Below is a small trained network, with its code and all its weights. Each question gives an input and a target symbol and asks what happens when units are switched off, that is, made to give their printed mean instead of their output.

import numpy as np


def w(rows, s, z=0):
    codes = np.array(rows[::2]) - 128.0
    scale = np.full(codes.shape[1], s)
    scale[-1] = z or s
    return codes * scale


def norm(h):
    return h / np.sqrt((h * h).mean(-1, keepdims=True) + 1e-5)


def f(y):
    return np.maximum(y, 0)


def softmax(a):
    e = np.exp(a - a.max(-1, keepdims=True))
    return e / e.sum(-1, keepdims=True)


def log_softmax(a):
    a = a - a.max(-1, keepdims=True)
    return a - np.log(np.exp(a).sum(-1, keepdims=True))


def net(x, mask):
    ids = ['γζηλμξσ'.index(c) for c in x.split()]
    T = len(ids)
    res = E[ids] + P[:T]
    u = 0
    for l in range(2):
        q, k, v = (norm(res) @ M[l].T for M in (Q, K, V))
        z = softmax(np.where(np.tri(T) > 0, q @ k.T / 3**0.5, -1e9)) @ v
        res = res + np.where(mask[u], z, O[l][:, -1]) @ O[l][:, :-1]
        u += 1
        y = f(norm(res) @ A[l][:, :-1].T + A[l][:, -1])
        res = res + np.where(mask[u : u + 12], y, B[l][:, -1]) @ B[l][:, :-1]
        u += 12
    return log_softmax(norm(res)[-1] @ U[:, :-1].T + U[:, -1])


Q, K, V, O, A, B = {}, {}, {}, {}, {}, {}
E = w([
[69,205,100,52],'γ',
[184,129,201,255],'ζ',
[47,126,126,119],'η',
[153,95,144,155],'λ',
[189,91,127,102],'μ',
[186,177,188,102],'ξ',
[100,149,175,61],'σ',
],0.014)
P = w([
[5,153,59,146],'0',
[44,241,222,90],'1',
[47,214,170,131],'2',
[41,201,134,146],'3',
[41,189,120,146],'4',
[27,170,158,140],'5',
[24,208,150,136],'6',
],0.0024)
Q[0] = w([
[249,80,168,54],'L0H0',
[44,229,216,174],'L0H0',
[2,127,130,59],'L0H0',
],0.0052)
K[0] = w([
[208,58,104,113],'L0H0',
[86,160,126,170],'L0H0',
[1,194,125,89],'L0H0',
],0.0074)
V[0] = w([
[155,111,111,4],'L0H0',
[240,102,44,184],'L0H0',
[112,176,215,170],'L0H0',
],0.0036)
O[0] = w([
[66,105,89,132,245],'L0H0',
[86,162,172,84,20],'L0H0',
[74,133,1,141,177],'L0H0',
],0.0082,0.0011)
A[0] = w([
[112,151,142,204,99],'L0N0',
[121,131,62,103,103],'L0N1',
[161,183,133,128,55],'L0N2',
[156,97,153,166,200],'L0N3',
[143,140,98,89,87],'L0N4',
[98,176,187,113,146],'L0N5',
[107,171,120,70,57],'L0N6',
[112,158,52,118,28],'L0N7',
[94,255,131,65,162],'L0N8',
[93,131,88,80,72],'L0N9',
[107,121,63,126,59],'L0N10',
[139,120,139,44,254],'L0N11',
],0.0072,0.0016)
B[0] = w([
[117,47,175,116,172],'L0N0',
[4,171,167,79,156],'L0N1',
[168,143,67,111,146],'L0N2',
[45,91,142,71,186],'L0N3',
[85,107,165,171,152],'L0N4',
[101,84,17,162,190],'L0N5',
[38,85,75,171,183],'L0N6',
[76,102,219,63,160],'L0N7',
[157,59,120,95,253],'L0N8',
[110,108,81,12,177],'L0N9',
[85,144,209,151,151],'L0N10',
[57,53,173,125,239],'L0N11',
],0.0039,0.005)
Q[1] = w([
[2,60,188,104],'L1H0',
[140,106,134,221],'L1H0',
[37,50,234,4],'L1H0',
],0.0069)
K[1] = w([
[192,219,87,70],'L1H0',
[85,170,126,182],'L1H0',
[223,200,123,2],'L1H0',
],0.0076)
V[1] = w([
[146,8,1,127],'L1H0',
[145,168,110,126],'L1H0',
[167,105,122,59],'L1H0',
],0.0078)
O[1] = w([
[132,1,22,167,182],'L1H0',
[153,180,46,120,64],'L1H0',
[218,84,133,109,251],'L1H0',
],0.0071,0.003)
A[1] = w([
[151,138,121,204,183],'L1N0',
[2,157,65,145,177],'L1N1',
[87,169,61,81,121],'L1N2',
[98,218,179,240,4],'L1N3',
[137,201,217,154,182],'L1N4',
[172,60,195,100,137],'L1N5',
[95,137,193,47,147],'L1N6',
[187,128,141,43,132],'L1N7',
[140,72,117,182,150],'L1N8',
[149,79,179,174,136],'L1N9',
[129,135,99,80,69],'L1N10',
[93,222,147,139,163],'L1N11',
],0.009,0.0039)
B[1] = w([
[10,113,156,131,151],'L1N0',
[213,173,143,209,227],'L1N1',
[247,140,141,114,178],'L1N2',
[59,36,141,1,158],'L1N3',
[9,159,121,37,183],'L1N4',
[173,181,120,146,254],'L1N5',
[115,179,116,175,233],'L1N6',
[140,147,154,201,189],'L1N7',
[99,185,96,121,191],'L1N8',
[173,155,102,87,207],'L1N9',
[147,54,125,160,143],'L1N10',
[121,7,167,132,157],'L1N11',
],0.006,0.0064)
U = w([
[110,30,70,129,227],'γ',
[141,183,29,109,146],'ζ',
[217,96,192,128,161],'η',
[102,180,153,113,38],'λ',
[118,140,125,131,4],'μ',
[66,121,181,103,191],'ξ',
[105,141,129,255,151],'σ',
],0.0099,0.0032)

Each question gives the input, a string of symbols that net reads in full, and the target symbol t.
The units are the heads (3 rows each of Q, K, V and O) and the neurons (one row each of A and B). Each row of codes is followed by its name. A weight is (code - 128) times the scale printed after its matrix; where a second scale follows, it is the last column's (O, A, B and U).
mask holds one flag per unit, layer by layer, with each layer's heads first. A switched-off unit (its flag False) gives its mean, the last column of its rows in O or B, instead of its output. The means were averaged over made-up inputs and are rounded, as every weight is.
A unit's drop is (log p(t) with every unit on - log p(t) with that unit switched off) / (log p(t) with every unit on - log p(t) with every unit switched off).
The circuit of an input: a set's keep is (log p(t) with only the set's units on - log p(t) with every unit switched off) / (log p(t) with every unit on - log p(t) with every unit switched off). Starting from the 12 units with the biggest drops (on a tie, the unit counted first), units are removed one at a time, each time the one whose removal leaves the highest keep (on an exact tie, the one counted first), for as long as the keep stays at least 0.8.
units of the circuit, in order: the units of the circuit, biggest drop first
most important unit: the unit with the biggest drop
top k neurons: the k neurons with the biggest drops, biggest first
k most important neurons of layer l: the k neurons of layer l with the biggest drops, biggest first
drop of u: that unit's drop, to one decimal
input ζ η λ η, target σ: units of the circuit, in order	L1N1
input η μ μ ξ σ λ, target ξ: units of the circuit, in order	L1H0, L1N4
input ζ λ λ λ, target ξ: 3 most important neurons of layer 0	L0N8, L0N5, L0N9
input μ μ ζ ξ μ, target ξ: units of the circuit, in order	L1H0, L0H0
input ζ ζ λ γ λ, target ζ: top 3 neurons	L0N3, L0N0, L1N9
input η ξ γ σ λ ξ, target ζ: 2 most important neurons of layer 1	L1N8, L1N1
input γ γ σ ζ ξ, target σ: units of the circuit, in order	L1N7, L0H0, L0N5, L1N2
input ξ η λ σ η ζ η, target γ: units of the circuit, in order	L1H0, L0H0, L0N8
input σ γ γ λ, target ζ: top 3 neurons	L1N8, L1N9, L0N11
input η μ ξ ξ σ η, target σ: top 2 neurons	L0N8, L0N5
input γ ξ γ γ μ σ, target η: 2 most important neurons of layer 1	L1N4, L1N8
input σ η ξ ξ, target σ: 2 most important neurons of layer 1	L1N7, L1N4
input μ η ξ, target ξ: 3 most important neurons of layer 1	L1N4, L1N1, L1N11
input λ λ μ μ μ λ, target η: most important unit	L0H0
input μ μ ξ, target ξ: drop of L0H0	2.3
input μ ξ μ, target ξ: drop of L0H0	0.3
input γ ξ ζ σ, target η: drop of L1N10	0.1
